Here is a tiny trained network, its code and every weight. The questions are about switching its units off for an input and a target symbol, where a switched-off unit gives its printed mean instead of its output.

import numpy as np


def w(rows, s, z=0):
    codes = np.array(rows[::2]) - 128.0
    scale = np.full(codes.shape[1], s)
    scale[-1] = z or s
    return codes * scale


def norm(h):
    return h / np.sqrt((h * h).mean(-1, keepdims=True) + 1e-5)


def softmax(a):
    e = np.exp(a - a.max(-1, keepdims=True))
    return e / e.sum(-1, keepdims=True)


def log_softmax(a):
    a = a - a.max(-1, keepdims=True)
    return a - np.log(np.exp(a).sum(-1, keepdims=True))


def net(x, mask):
    ids = ['γδηθμξπστφω'.index(c) for c in x.split()]
    T = len(ids)
    res = E[ids] + P[:T]
    u = 0
    for l in range(2):
        r = norm(res)
        for j in range(3):
            rows = slice(2 * j, 2 * j + 2)
            q, k, v = (r @ M[l][rows].T for M in (Q, K, V))
            z = softmax(np.where(np.tri(T) > 0, q @ k.T / 2**0.5, -1e9)) @ v
            o = O[l][rows]
            res = res + np.where(mask[u + j], z, o[:, -1]) @ o[:, :-1]
        u += 3
    return log_softmax(norm(res)[-1] @ U[:, :-1].T + U[:, -1])


Q, K, V, O = {}, {}, {}, {}
E = w([
[123,133,132,105,129],'γ',
[127,157,119,91,137],'δ',
[130,165,115,88,140],'η',
[119,139,138,107,141],'θ',
[115,52,171,190,117],'μ',
[121,124,116,85,132],'ξ',
[134,149,130,137,152],'π',
[128,165,160,188,2],'σ',
[122,133,103,124,124],'τ',
[158,46,49,114,173],'φ',
[195,118,137,97,109],'ω',
],0.0064)
P = w([
[172,254,19,91,150],'0',
[153,222,38,135,233],'1',
[150,180,37,191,202],'2',
[115,144,93,196,162],'3',
[132,103,108,245,112],'4',
[134,112,103,244,105],'5',
[119,131,88,199,103],'6',
],0.00059)
Q[0] = w([
[91,198,132,61,247],'L0H0',
[2,125,57,108,100],'L0H0',
[144,57,184,199,98],'L0H1',
[131,28,156,122,60],'L0H1',
[197,173,116,26,154],'L0H2',
[76,153,151,30,110],'L0H2',
],0.0048)
K[0] = w([
[129,71,69,224,162],'L0H0',
[204,64,210,218,65],'L0H0',
[163,152,51,83,198],'L0H1',
[136,208,112,86,244],'L0H1',
[186,198,253,192,67],'L0H2',
[41,178,180,165,50],'L0H2',
],0.0046)
V[0] = w([
[166,117,166,84,204],'L0H0',
[14,102,92,77,62],'L0H0',
[2,177,186,137,147],'L0H1',
[20,165,46,151,120],'L0H1',
[91,132,64,160,163],'L0H2',
[196,144,166,131,97],'L0H2',
],0.0055)
O[0] = w([
[187,122,195,26,152,248],'L0H0',
[3,145,92,98,79,92],'L0H0',
[60,192,161,100,207,199],'L0H1',
[72,216,51,158,168,255],'L0H1',
[136,191,75,177,175,171],'L0H2',
[121,76,131,63,90,99],'L0H2',
],0.0043,0.0011)
Q[1] = w([
[181,89,88,171,97],'L1H0',
[148,3,222,98,78],'L1H0',
[209,92,205,95,217],'L1H1',
[43,207,98,116,97],'L1H1',
[160,175,91,207,168],'L1H2',
[153,104,199,113,166],'L1H2',
],0.005)
K[1] = w([
[83,144,44,100,176],'L1H0',
[106,47,27,222,35],'L1H0',
[216,113,240,90,210],'L1H1',
[97,87,94,174,2],'L1H1',
[138,36,36,199,114],'L1H2',
[100,198,81,168,74],'L1H2',
],0.0042)
V[1] = w([
[116,93,57,74,156],'L1H0',
[199,97,182,53,147],'L1H0',
[114,133,166,217,93],'L1H1',
[130,253,130,89,97],'L1H1',
[91,39,46,121,221],'L1H2',
[143,170,139,174,58],'L1H2',
],0.0041)
O[1] = w([
[185,174,55,34,230,144],'L1H0',
[102,176,62,141,124,162],'L1H0',
[191,201,129,115,148,83],'L1H1',
[182,83,167,184,17,254],'L1H1',
[128,3,20,125,173,117],'L1H2',
[133,251,131,74,117,100],'L1H2',
],0.0036,0.0024)
U = w([
[39,81,144,77,64,87],'γ',
[119,179,93,73,100,24],'δ',
[152,215,89,47,98,4],'η',
[23,217,241,36,225,134],'θ',
[54,26,191,228,159,126],'μ',
[36,74,68,61,137,126],'ξ',
[240,195,206,205,242,116],'π',
[99,227,211,210,14,162],'σ',
[17,232,3,239,175,133],'τ',
[142,20,21,152,181,209],'φ',
[239,11,162,102,42,178],'ω',
],0.0063,0.0037)

Each question gives the input, a string of symbols that net reads in full, and the target symbol t.
The units are the heads (2 rows each of Q, K, V and O). Each row of codes is followed by its name. A weight is (code - 128) times the scale printed after its matrix; where a second scale follows, it is the last column's (O and U).
mask holds one flag per head, layer by layer. A switched-off head (its flag False) gives its mean, the last column of its rows in O, instead of its output. The means were averaged over made-up inputs and are rounded, as every weight is.
A unit's drop is (log p(t) with every unit on - log p(t) with that unit switched off) / (log p(t) with every unit on - log p(t) with every unit switched off).
The circuit of an input: a set's keep is (log p(t) with only the set's units on - log p(t) with every unit switched off) / (log p(t) with every unit on - log p(t) with every unit switched off). Starting from all 6 units, units are removed one at a time, each time the one whose removal leaves the highest keep (on an exact tie, the one counted first), for as long as the keep stays at least 0.8.
units of the circuit, in order: the units of the circuit, biggest drop first
unit that matters most: the unit with the biggest drop
heads that matter: for each layer, one digit per head in row order, 1 if its drop is at least 0.15 and else 0, layers parted by /
drop when u is switched off: that unit's drop, to one decimal
input τ γ π θ φ δ, target φ: heads that matter : 000 / 001
input ω ω μ, target ω: unit that matters most : L0H1
input θ π π φ τ ξ, target φ: heads that matter : 000 / 001
input θ ξ γ, target ξ: units of the circuit, in order : [L0H0, L1H1, L1H0]
input π θ θ σ μ θ, target σ: units of the circuit, in order : [L1H0, L0H0, L0H2]
input θ θ τ η θ σ θ, target σ: heads that matter : 101 / 010
input π θ η θ θ γ, target θ: heads that matter : 110 / 000
input δ θ θ θ η, target θ: units of the circuit, in order : [L0H1, L0H0]
input π η ω σ σ π, target σ: heads that matter : 000 / 101
input θ σ θ θ τ ξ θ, target τ: heads that matter : 100 / 000
input ξ γ γ, target ξ: heads that matter : 100 / 111
input ξ θ θ π η η, target π: units of the circuit, in order : [L0H0, L0H2]
input φ γ μ, target φ: heads that matter : 000 / 011
input θ θ γ ω γ γ, target ω: unit that matters most : L0H0
input γ ξ η τ μ φ π, target φ: drop when L0H2 is switched off : -0.1
input θ δ μ θ, target μ: drop when L1H2 is switched off : 0.4
input θ τ γ, target τ: drop when L0H2 is switched off : 0.1
input μ η θ, target μ: drop when L0H0 is switched off : 0.1
